Below is a small trained network, with its code and all its weights. Each question gives an input and a class and asks what happens when units are switched off, that is, made to give their printed mean instead of their output.

import numpy as np


def w(rows, s, z=0):
    codes = np.array(rows[::2]) - 128.0
    scale = np.full(codes.shape[1], s)
    scale[-1] = z or s
    return codes * scale


def f(y):
    return y / 2 * (1 + np.tanh(0.7978845608 * (y + 0.044715 * y**3)))


def log_softmax(a):
    a = a - a.max(-1, keepdims=True)
    return a - np.log(np.exp(a).sum(-1, keepdims=True))


def net(x, mask):
    res = np.array(x, float).reshape(1, 5) / 4 @ E
    y = f(res @ A[0][:, :-1].T + A[0][:, -1])
    res = res + np.where(mask, y, B[0][:, -1]) @ B[0][:, :-1]
    return log_softmax(res[-1] @ U[:, :-1].T + U[:, -1])


A, B = {}, {}
E = w([
[150,255,61],'x0',
[11,98,73],'x1',
[128,126,130],'x2',
[204,74,11],'x3',
[130,127,128],'x4',
],0.0064)
A[0] = w([
[39,117,77,70],'n0',
[166,88,71,50],'n1',
[107,114,83,24],'n2',
[159,245,91,74],'n3',
[130,17,185,35],'n4',
[219,137,181,37],'n5',
[154,158,113,55],'n6',
[133,132,126,128],'n7',
[165,81,72,66],'n8',
[241,133,199,16],'n9',
[79,170,220,65],'n10',
[8,101,61,19],'n11',
[129,218,83,82],'n12',
[161,135,50,124],'n13',
[232,140,188,38],'n14',
[37,114,75,95],'n15',
[82,207,204,62],'n16',
[48,173,213,72],'n17',
[141,185,99,53],'n18',
[125,214,84,68],'n19',
[162,79,51,36],'n20',
[42,115,77,43],'n21',
[167,70,75,17],'n22',
[112,229,74,49],'n23',
[120,144,132,254],'n24',
[69,112,73,51],'n25',
[153,25,193,86],'n26',
[252,164,194,28],'n27',
[175,91,69,50],'n28',
[145,102,75,43],'n29',
[160,83,56,46],'n30',
[133,24,181,55],'n31',
[3,138,43,62],'n32',
],0.0075,0.0056)
B[0] = w([
[148,148,201,146],'n0',
[144,211,86,130],'n1',
[120,235,149,102],'n2',
[30,68,142,186],'n3',
[2,165,148,146],'n4',
[137,179,211,135],'n5',
[94,170,155,109],'n6',
[125,126,130,129],'n7',
[139,201,72,138],'n8',
[145,184,249,147],'n9',
[154,246,42,152],'n10',
[148,164,233,154],'n11',
[30,115,156,165],'n12',
[151,93,90,184],'n13',
[140,174,231,147],'n14',
[157,121,208,161],'n15',
[171,197,22,156],'n16',
[172,216,16,163],'n17',
[66,168,162,122],'n18',
[42,139,148,153],'n19',
[144,230,54,139],'n20',
[131,177,210,133],'n21',
[117,255,79,122],'n22',
[20,125,147,159],'n23',
[161,7,103,254],'n24',
[139,181,170,125],'n25',
[16,108,134,164],'n26',
[161,150,239,164],'n27',
[154,191,86,135],'n28',
[129,219,103,115],'n29',
[144,223,63,138],'n30',
[9,153,141,147],'n31',
[158,122,227,182],'n32',
],0.022,0.0043)
U = w([
[2,144,93,43],'0',
[153,169,174,33],'1',
[127,205,29,37],'2',
[105,121,85,254],'3',
[109,123,90,251],'4',
],0.0075,0.0056)

Each question gives the input, the list of numbers given to net, and the class t.
The units are the neurons (one row each of A and B). Each row of codes is followed by its name. A weight is (code - 128) times the scale printed after its matrix; where a second scale follows, it is the last column's (A, B and U).
mask holds one flag per neuron, in row order. A switched-off neuron (its flag False) gives its mean, the last column of its row in B, instead of its output. The means were averaged over made-up inputs and are rounded, as every weight is.
A unit's drop is (log p(t) with every unit on - log p(t) with that unit switched off) / (log p(t) with every unit on - log p(t) with every unit switched off).
The circuit of an input: a set's keep is (log p(t) with only the set's units on - log p(t) with every unit switched off) / (log p(t) with every unit on - log p(t) with every unit switched off). Starting from the 12 units with the biggest drops (on a tie, the unit counted first), units are removed one at a time, each time the one whose removal leaves the highest keep (on an exact tie, the one counted first), for as long as the keep stays at least 0.8.
units of the circuit, in order: the units of the circuit, biggest drop first
unit that matters most: the unit with the biggest drop
top k neurons: the k neurons with the biggest drops, biggest first
drop when u is switched off: that unit's drop, to one decimal
input [6,-1,-5,-5,6], class 0: units of the circuit, in order -> (n3, n23)
input [3,6,-3,6,-4], class 1: unit that matters most -> n32
input [7,-3,-6,6,-7], class 0: units of the circuit, in order -> (n3, n12)
input [5,0,-5,5,-3], class 0: units of the circuit, in order -> (n3, n12)
input [1,5,-5,-4,-1], class 1: units of the circuit, in order -> (n32, n15, n3)
input [-2,6,-1,7,-5], class 2: units of the circuit, in order -> (n20, n30, n8)
input [-5,-4,3,4,0], class 0: top 2 neurons -> (n26, n31)
input [-3,6,-6,-8,3], class 2: top 3 neurons -> (n17, n10, n16)
input [-7,3,-4,-4,-4], class 0: top 3 neurons -> (n4, n31, n26)
input [6,0,-4,-8,0], class 2: top 3 neurons -> (n16, n17, n10)
input [8,-8,-8,-1,2], class 0: top 4 neurons -> (n3, n12, n23, n19)
input [-6,-1,-3,-2,5], class 0: drop when n31 is switched off -> 0.3
input [-1,-6,-6,-1,-1], class 1: drop when n27 is switched off -> 0.2
input [-7,-7,4,-4,-1], class 0: unit that matters most -> n26
input [3,7,0,7,-7], class 1: drop when n11 is switched off -> 0.2
